Here is a tiny trained network, its code and every weight. The questions are about switching its units off for an input and a target symbol, where a switched-off unit gives its printed mean instead of its output.

import numpy as np


def w(rows, s, z=0):
    codes = np.array(rows[::2]) - 128.0
    scale = np.full(codes.shape[1], s)
    scale[-1] = z or s
    return codes * scale


def norm(h):
    return h / np.sqrt((h * h).mean(-1, keepdims=True) + 1e-5)


def f(y):
    return np.maximum(y, 0)


def softmax(a):
    e = np.exp(a - a.max(-1, keepdims=True))
    return e / e.sum(-1, keepdims=True)


def log_softmax(a):
    a = a - a.max(-1, keepdims=True)
    return a - np.log(np.exp(a).sum(-1, keepdims=True))


def net(x, mask):
    ids = ['βεζηθλμξπσφψ'.index(c) for c in x.split()]
    T = len(ids)
    res = E[ids] + P[:T]
    r = norm(res)
    for j in range(2):
        rows = slice(4 * j, 4 * j + 4)
        q, k, v = (r @ M[0][rows].T for M in (Q, K, V))
        z = softmax(np.where(np.tri(T) > 0, q @ k.T / 4**0.5, -1e9)) @ v
        o = O[0][rows]
        res = res + np.where(mask[j], z, o[:, -1]) @ o[:, :-1]
    y = f(norm(res) @ A[0][:, :-1].T + A[0][:, -1])
    res = res + np.where(mask[2:18], y, B[0][:, -1]) @ B[0][:, :-1]
    return log_softmax(norm(res)[-1] @ U[:, :-1].T + U[:, -1])


Q, K, V, O, A, B = {}, {}, {}, {}, {}, {}
E = w([
[77,251,169],'β',
[232,79,97],'ε',
[83,241,150],'ζ',
[21,64,139],'η',
[111,117,169],'θ',
[118,29,91],'λ',
[141,91,183],'μ',
[153,160,10],'ξ',
[151,104,143],'π',
[191,151,52],'σ',
[159,98,133],'φ',
[98,71,118],'ψ',
],0.011)
P = w([
[119,96,180],'0',
[134,141,122],'1',
[4,187,34],'2',
[94,93,191],'3',
[138,146,123],'4',
[112,101,154],'5',
[90,89,179],'6',
[151,153,123],'7',
[7,173,62],'8',
[87,87,172],'9',
[150,155,125],'10',
[119,99,143],'11',
[117,94,138],'12',
[151,154,124],'13',
],0.017)
Q[0] = w([
[118,131,134],'H0',
[100,145,124],'H0',
[149,66,249],'H0',
[102,163,84],'H0',
[151,143,146],'H1',
[101,220,133],'H1',
[147,71,132],'H1',
[144,133,137],'H1',
],0.022)
K[0] = w([
[124,140,138],'H0',
[104,139,144],'H0',
[234,252,186],'H0',
[69,92,119],'H0',
[138,155,105],'H1',
[114,187,184],'H1',
[147,95,86],'H1',
[127,143,119],'H1',
],0.018)
V[0] = w([
[102,186,208],'H0',
[194,229,195],'H0',
[207,188,145],'H0',
[170,205,185],'H0',
[159,109,155],'H1',
[65,172,126],'H1',
[92,3,16],'H1',
[94,134,222],'H1',
],0.0074)
O[0] = w([
[76,96,251,113],'H0',
[202,152,247,95],'H0',
[227,173,157,107],'H0',
[178,146,216,104],'H0',
[124,143,165,139],'H1',
[187,140,74,96],'H1',
[21,2,243,254],'H1',
[239,200,175,117],'H1',
],0.0079,0.0046)
A[0] = w([
[160,122,154,29],'N0',
[111,152,136,85],'N1',
[119,174,72,161],'N2',
[224,117,106,89],'N3',
[65,165,143,63],'N4',
[121,160,63,127],'N5',
[66,220,131,69],'N6',
[80,112,95,124],'N7',
[72,177,78,160],'N8',
[99,107,165,140],'N9',
[193,82,114,75],'N10',
[131,189,155,92],'N11',
[237,72,16,32],'N12',
[107,134,118,118],'N13',
[2,249,133,108],'N14',
[42,234,117,2],'N15',
],0.015,0.0055)
B[0] = w([
[133,83,147,140],'N0',
[123,140,138,130],'N1',
[140,192,145,218],'N2',
[166,85,85,163],'N3',
[161,108,132,147],'N4',
[103,194,134,210],'N5',
[79,127,85,171],'N6',
[130,174,174,241],'N7',
[174,170,85,254],'N8',
[156,112,96,252],'N9',
[96,136,139,144],'N10',
[81,141,141,160],'N11',
[72,82,252,172],'N12',
[128,140,136,158],'N13',
[148,71,40,227],'N14',
[85,199,59,175],'N15',
],0.038,0.0051)
U = w([
[106,184,184,168],'β',
[169,86,64,40],'ε',
[114,167,170,190],'ζ',
[169,92,86,51],'η',
[183,119,106,108],'θ',
[118,133,113,254],'λ',
[157,145,148,138],'μ',
[7,101,118,91],'ξ',
[46,132,163,155],'π',
[133,142,121,219],'σ',
[214,157,134,55],'φ',
[93,81,60,82],'ψ',
],0.021,0.0036)

Each question gives the input, a string of symbols that net reads in full, and the target symbol t.
The units are the heads (4 rows each of Q, K, V and O) and the neurons (one row each of A and B). Each row of codes is followed by its name. A weight is (code - 128) times the scale printed after its matrix; where a second scale follows, it is the last column's (O, A, B and U).
mask holds one flag per unit, heads first, then neurons. A switched-off unit (its flag False) gives its mean, the last column of its rows in O or B, instead of its output. The means were averaged over made-up inputs and are rounded, as every weight is.
A unit's drop is (log p(t) with every unit on - log p(t) with that unit switched off) / (log p(t) with every unit on - log p(t) with every unit switched off).
The circuit of an input: a set's keep is (log p(t) with only the set's units on - log p(t) with every unit switched off) / (log p(t) with every unit on - log p(t) with every unit switched off). Starting from the 12 units with the biggest drops (on a tie, the unit counted first), units are removed one at a time, each time the one whose removal leaves the highest keep (on an exact tie, the one counted first), for as long as the keep stays at least 0.8.
units of the circuit, in order: the units of the circuit, biggest drop first
unit that matters most: the unit with the biggest drop
k most important neurons: the k neurons with the biggest drops, biggest first
which heads matter: for each layer, one digit per head in row order, 1 if its drop is at least 0.15 and else 0, layers parted by /
drop when u is switched off: that unit's drop, to one decimal
input λ θ φ θ λ λ β, target ξ: units of the circuit, in order	(N8; H0; N7; N14)
input σ φ η θ ψ, target ψ: units of the circuit, in order	(H1; N5)
input ψ ξ φ φ θ λ ξ μ λ ζ λ, target ξ: 3 most important neurons	(N14; N7; N2)
input ψ φ θ ψ ε φ η λ ζ θ λ σ, target ψ: 2 most important neurons	(N12; N2)
input β θ θ ζ ξ λ ψ ε, target π: units of the circuit, in order	(N12)
input ψ ψ σ ψ θ, target φ: 3 most important neurons	(N3; N12; N7)
input λ β ε ξ β λ β ε η μ η ψ λ η, target ε: which heads matter	00
input λ λ ξ σ, target ξ: 3 most important neurons	(N8; N14; N2)
input ψ λ σ β, target ξ: units of the circuit, in order	(H0; N8; N14)
input θ λ ξ π, target ξ: which heads matter	01
input β φ φ λ ε λ ψ ψ η ξ π λ λ σ, target β: which heads matter	00
input ψ λ μ ζ, target ξ: units of the circuit, in order	(H0; N8; N14)
input ψ λ λ ψ λ λ λ η β ζ, target ψ: which heads matter	10
input θ σ ψ ψ, target ε: unit that matters most	H0
input θ θ σ ε λ ε ε θ, target φ: drop when N7 is switched off	0.1
input λ θ β ε λ λ λ ψ, target ψ: drop when N12 is switched off	0.2
input λ λ θ ψ λ ψ η ψ σ σ λ σ ψ, target ξ: drop when N0 is switched off	0.0
